Here is a tiny trained network, its code and every weight. The questions are about switching its units off for an input and a class, where a switched-off unit gives its printed mean instead of its output.

import numpy as np


def w(rows, s, z=0):
    codes = np.array(rows[::2]) - 128.0
    scale = np.full(codes.shape[1], s)
    scale[-1] = z or s
    return codes * scale


def norm(h):
    return h / np.sqrt((h * h).mean(-1, keepdims=True) + 1e-5)


def f(y):
    return np.maximum(y, 0)


def log_softmax(a):
    a = a - a.max(-1, keepdims=True)
    return a - np.log(np.exp(a).sum(-1, keepdims=True))


def net(x, mask):
    res = np.array(x, float).reshape(1, 7) / 4 @ E
    u = 0
    for l in range(3):
        y = f(norm(res) @ A[l][:, :-1].T + A[l][:, -1])
        res = res + np.where(mask[u : u + 16], y, B[l][:, -1]) @ B[l][:, :-1]
        u += 16
    return log_softmax(norm(res)[-1] @ U[:, :-1].T + U[:, -1])


A, B = {}, {}
E = w([
[137,194,59,107,71,162],'x0',
[210,114,118,134,134,97],'x1',
[132,124,140,1,137,96],'x2',
[123,129,121,129,137,125],'x3',
[124,128,118,129,141,124],'x4',
[159,108,136,119,147,202],'x5',
[146,188,168,133,151,131],'x6',
],0.0079)
A[0] = w([
[141,251,180,123,198,144,99],'L0N0',
[37,103,199,115,152,131,57],'L0N1',
[15,130,182,132,104,161,72],'L0N2',
[147,110,131,116,183,254,155],'L0N3',
[219,98,133,155,109,94,5],'L0N4',
[220,57,106,119,100,96,142],'L0N5',
[234,151,45,124,157,105,90],'L0N6',
[182,37,174,186,175,74,77],'L0N7',
[153,102,158,106,133,164,114],'L0N8',
[72,177,184,138,90,62,122],'L0N9',
[28,147,143,79,97,178,78],'L0N10',
[81,17,41,104,88,152,95],'L0N11',
[51,126,143,121,97,186,8],'L0N12',
[141,107,128,128,133,191,128],'L0N13',
[91,155,107,176,79,52,215],'L0N14',
[127,130,187,169,113,129,156],'L0N15',
],0.0095,0.0032)
B[0] = w([
[41,87,162,160,30,87,213],'L0N0',
[153,141,152,106,148,178,206],'L0N1',
[221,177,181,170,197,121,218],'L0N2',
[208,109,74,100,71,1,248],'L0N3',
[124,211,150,143,170,90,179],'L0N4',
[116,201,171,142,144,117,226],'L0N5',
[106,180,148,173,154,148,219],'L0N6',
[130,107,160,114,146,189,253],'L0N7',
[125,108,145,103,119,99,170],'L0N8',
[191,89,98,112,102,84,197],'L0N9',
[166,179,154,161,160,147,223],'L0N10',
[67,167,188,154,51,68,226],'L0N11',
[142,218,117,186,183,92,183],'L0N12',
[177,70,89,150,145,70,183],'L0N13',
[195,82,73,107,125,90,245],'L0N14',
[131,74,131,121,150,173,189],'L0N15',
],0.0091,0.0051)
A[1] = w([
[88,98,175,52,131,114,76],'L1N0',
[115,154,205,116,93,126,83],'L1N1',
[36,124,181,181,73,94,75],'L1N2',
[61,24,216,132,137,178,4],'L1N3',
[129,133,92,227,124,115,137],'L1N4',
[146,229,153,148,212,155,86],'L1N5',
[103,190,51,93,78,204,5],'L1N6',
[115,135,97,177,96,112,152],'L1N7',
[185,161,120,39,149,193,112],'L1N8',
[56,144,155,216,164,32,151],'L1N9',
[175,115,254,190,32,186,125],'L1N10',
[139,177,148,71,138,195,81],'L1N11',
[187,184,99,144,66,175,76],'L1N12',
[140,160,142,126,165,86,26],'L1N13',
[113,190,169,97,125,129,65],'L1N14',
[179,125,96,109,126,191,72],'L1N15',
],0.0074,0.0033)
B[1] = w([
[132,129,125,124,140,157,161],'L1N0',
[65,155,151,127,157,121,177],'L1N1',
[24,133,141,174,8,92,165],'L1N2',
[57,50,182,100,87,179,161],'L1N3',
[58,97,80,92,133,110,230],'L1N4',
[122,230,115,199,140,126,210],'L1N5',
[163,126,72,96,87,254,138],'L1N6',
[87,113,222,97,152,231,194],'L1N7',
[86,127,203,96,64,153,156],'L1N8',
[184,96,158,82,179,113,254],'L1N9',
[33,133,71,173,81,77,240],'L1N10',
[148,153,81,123,222,57,142],'L1N11',
[162,91,184,153,148,196,190],'L1N12',
[173,126,106,168,136,111,165],'L1N13',
[119,142,110,112,139,112,167],'L1N14',
[148,117,134,174,107,142,131],'L1N15',
],0.0051,0.0053)
A[2] = w([
[108,85,60,114,118,133,143],'L2N0',
[57,117,140,145,138,73,116],'L2N1',
[95,87,131,240,127,136,175],'L2N2',
[146,120,143,123,56,191,113],'L2N3',
[127,181,143,40,119,122,22],'L2N4',
[115,139,58,119,74,139,69],'L2N5',
[119,187,122,142,29,210,123],'L2N6',
[82,156,124,9,137,144,78],'L2N7',
[188,140,136,138,121,183,102],'L2N8',
[124,99,167,128,196,141,157],'L2N9',
[162,199,46,98,80,147,114],'L2N10',
[102,236,53,137,102,53,138],'L2N11',
[150,151,83,111,108,202,105],'L2N12',
[123,78,64,196,136,189,3],'L2N13',
[129,160,167,15,147,125,147],'L2N14',
[105,92,72,154,96,144,28],'L2N15',
],0.011,0.0028)
B[2] = w([
[147,159,152,149,140,89,140],'L2N0',
[150,157,202,114,75,149,172],'L2N1',
[85,186,82,59,130,118,215],'L2N2',
[160,100,149,115,150,99,143],'L2N3',
[99,133,68,191,133,108,165],'L2N4',
[150,87,149,153,143,150,150],'L2N5',
[89,96,173,99,160,127,171],'L2N6',
[92,162,66,189,143,97,154],'L2N7',
[118,93,94,147,116,92,147],'L2N8',
[160,147,123,106,102,224,173],'L2N9',
[132,71,172,107,162,176,180],'L2N10',
[152,108,187,104,142,150,254],'L2N11',
[108,76,156,103,163,177,140],'L2N12',
[70,164,1,162,90,90,153],'L2N13',
[84,116,6,203,122,158,187],'L2N14',
[112,131,93,148,164,140,144],'L2N15',
],0.0089,0.0091)
U = w([
[153,248,162,176,187,145,79],'0',
[41,166,48,157,115,121,203],'1',
[42,132,202,115,41,92,61],'2',
[109,64,167,108,156,250,119],'3',
[219,80,91,94,97,74,4],'4',
[111,157,143,155,123,121,218],'5',
[113,150,146,139,121,123,214],'6',
],0.011,0.0036)

Each question gives the input, the list of numbers given to net, and the class t.
The units are the neurons (one row each of A and B). Each row of codes is followed by its name. A weight is (code - 128) times the scale printed after its matrix; where a second scale follows, it is the last column's (A, B and U).
mask holds one flag per neuron, layer by layer. A switched-off neuron (its flag False) gives its mean, the last column of its row in B, instead of its output. The means were averaged over made-up inputs and are rounded, as every weight is.
A unit's drop is (log p(t) with every unit on - log p(t) with that unit switched off) / (log p(t) with every unit on - log p(t) with every unit switched off).
The circuit of an input: a set's keep is (log p(t) with only the set's units on - log p(t) with every unit switched off) / (log p(t) with every unit on - log p(t) with every unit switched off). Starting from the 12 units with the biggest drops (on a tie, the unit counted first), units are removed one at a time, each time the one whose removal leaves the highest keep (on an exact tie, the one counted first), for as long as the keep stays at least 0.8.
units of the circuit, in order: the units of the circuit, biggest drop first
unit that matters most: the unit with the biggest drop
k most important neurons: the k neurons with the biggest drops, biggest first
k most important neurons of layer l: the k neurons of layer l with the biggest drops, biggest first
input [-4,1,-2,-7,-4,7,7], class 2: unit that matters most => L0N0
input [-4,0,-4,3,-3,-5,6], class 2: 2 most important neurons => L0N0, L0N3
input [-6,1,3,-2,6,0,5], class 3: units of the circuit, in order => L0N7, L2N9
input [0,6,-4,-1,-2,3,-6], class 0: 3 most important neurons of layer 0 => L0N4, L0N5, L0N0
input [2,-5,0,4,-6,-8,-2], class 4: 2 most important neurons of layer 0 => L0N14, L0N9
input [-4,7,8,2,-4,-5,-8], class 1: 3 most important neurons => L2N14, L0N0, L0N3
input [5,-6,-5,0,-8,-8,2], class 4: 2 most important neurons => L0N14, L0N9
input [8,5,7,4,7,1,-2], class 3: units of the circuit, in order => L2N10, L0N2, L0N6
input [-8,1,5,-4,4,-2,8], class 2: 3 most important neurons of layer 0 => L0N0, L0N14, L0N2
input [-8,-4,7,-8,6,-4,1], class 3: units of the circuit, in order => L2N9, L0N3
input [2,-1,3,2,5,-7,6], class 4: 3 most important neurons of layer 0 => L0N9, L0N14, L0N11
input [6,8,6,3,7,-4,-3], class 0: 3 most important neurons of layer 0 => L0N6, L0N5, L0N3
input [4,0,-5,-6,0,-8,-7], class 4: 2 most important neurons => L0N14, L0N0
input [-1,3,-6,-6,6,6,-8], class 2: unit that matters most => L0N11
input [7,-5,4,4,2,5,-5], class 3: 2 most important neurons of layer 0 => L0N0, L0N5
input [-3,0,-6,6,1,-6,5], class 1: 4 most important neurons of layer 0 => L0N3, L0N11, L0N15, L0N14
input [-7,-6,1,3,-7,-2,6], class 3: units of the circuit, in order => L0N15, L2N9
input [4,8,-8,-4,-7,-6,-6], class 0: 2 most important neurons of layer 2 => L2N14, L2N11
input [7,-7,4,6,-1,-1,-5], class 0: units of the circuit, in order => L0N10, L0N2
input [7,-8,-2,-5,5,1,-2], class 0: 2 most important neurons => L0N12, L0N2
input [-2,-8,-5,-3,-1,-1,1], class 0: units of the circuit, in order => L0N2
